Here is a tiny trained network, its code and every weight. The questions are about switching its units off for an input and a class, where a switched-off unit gives its printed mean instead of its output.

import numpy as np


def w(rows, s, z=0):
    codes = np.array(rows[::2]) - 128.0
    scale = np.full(codes.shape[1], s)
    scale[-1] = z or s
    return codes * scale


def f(y):
    return np.maximum(y, 0)


def log_softmax(a):
    a = a - a.max(-1, keepdims=True)
    return a - np.log(np.exp(a).sum(-1, keepdims=True))


def net(x, mask):
    res = np.array(x, float).reshape(1, 4) / 4 @ E
    y = f(res @ A[0][:, :-1].T + A[0][:, -1])
    res = res + np.where(mask, y, B[0][:, -1]) @ B[0][:, :-1]
    return log_softmax(res[-1] @ U[:, :-1].T + U[:, -1])


A, B = {}, {}
E = w([
[143,149,7,103,82,210,103,160,108],'x0',
[46,26,95,161,219,147,143,126,129],'x1',
[119,161,112,110,134,170,118,92,74],'x2',
[119,39,155,84,147,168,46,199,172],'x3',
],0.013)
A[0] = w([
[83,106,160,120,137,122,116,191,188,247],'N1',
[192,249,148,164,124,148,126,70,41,201],'N2',
[29,63,145,152,185,113,142,149,135,192],'N3',
[171,102,217,91,137,100,91,235,185,81],'N4',
[178,123,123,85,151,166,39,149,179,254],'N5',
[65,95,108,135,122,129,179,39,117,184],'N6',
[126,103,15,127,121,214,82,134,89,213],'N7',
[62,102,173,192,179,123,168,69,170,119],'N8',
],0.011,0.0018)
B[0] = w([
[120,64,113,227,132,80,110,152,202,215],'N1',
[94,200,147,82,120,138,195,58,135,252],'N2',
[74,51,86,211,123,167,189,169,71,254],'N3',
[82,107,255,205,70,63,100,118,216,247],'N4',
[92,139,125,130,189,201,71,141,230,223],'N5',
[198,159,96,113,127,179,157,118,4,187],'N6',
[139,196,67,102,159,190,107,211,95,239],'N7',
[128,86,165,145,198,1,191,94,40,229],'N8',
],0.0088,0.016)
U = w([
[165,235,148,65,70,74,194,1,96,204],'0',
[81,76,167,177,95,97,90,152,225,90],'1',
[110,38,100,164,185,109,178,126,69,3],'2',
[122,158,63,72,145,180,93,208,110,141],'3',
[190,91,74,171,65,45,165,224,166,186],'4',
],0.0098,0.003)

Each question gives the input, the list of numbers given to net, and the class t.
The units are the neurons (one row each of A and B). Each row of codes is followed by its name. A weight is (code - 128) times the scale printed after its matrix; where a second scale follows, it is the last column's (A, B and U).
mask holds one flag per neuron, in row order. A switched-off neuron (its flag False) gives its mean, the last column of its row in B, instead of its output. The means were averaged over made-up inputs and are rounded, as every weight is.
A unit's drop is (log p(t) with every unit on - log p(t) with that unit switched off) / (log p(t) with every unit on - log p(t) with every unit switched off).
The circuit of an input: a set's keep is (log p(t) with only the set's units on - log p(t) with every unit switched off) / (log p(t) with every unit on - log p(t) with every unit switched off). Starting from all 8 units, units are removed one at a time, each time the one whose removal leaves the highest keep (on an exact tie, the one counted first), for as long as the keep stays at least 0.8.
circuit, biggest first: the units of the circuit, biggest drop first
top k neurons: the k neurons with the biggest drops, biggest first
drop of u: that unit's drop, to one decimal
input [-4,-2,1,0], class 0: circuit, biggest first : N3
input [-8,1,0,2], class 2: top 2 neurons : N8, N3
input [8,-5,-2,-3], class 3: top 2 neurons : N7, N8
input [7,-8,-8,1], class 1: top 3 neurons : N4, N6, N5
input [2,-1,8,-1], class 0: top 3 neurons : N2, N3, N5
input [-7,3,-1,3], class 2: top 2 neurons : N8, N3
input [8,-1,-7,-8], class 0: drop of N2 : 0.2
input [4,0,5,-4], class 0: drop of N5 : 0.1
input [1,1,2,-6], class 0: drop of N8 : 0.0
input [6,5,8,-4], class 3: drop of N7 : 0.6
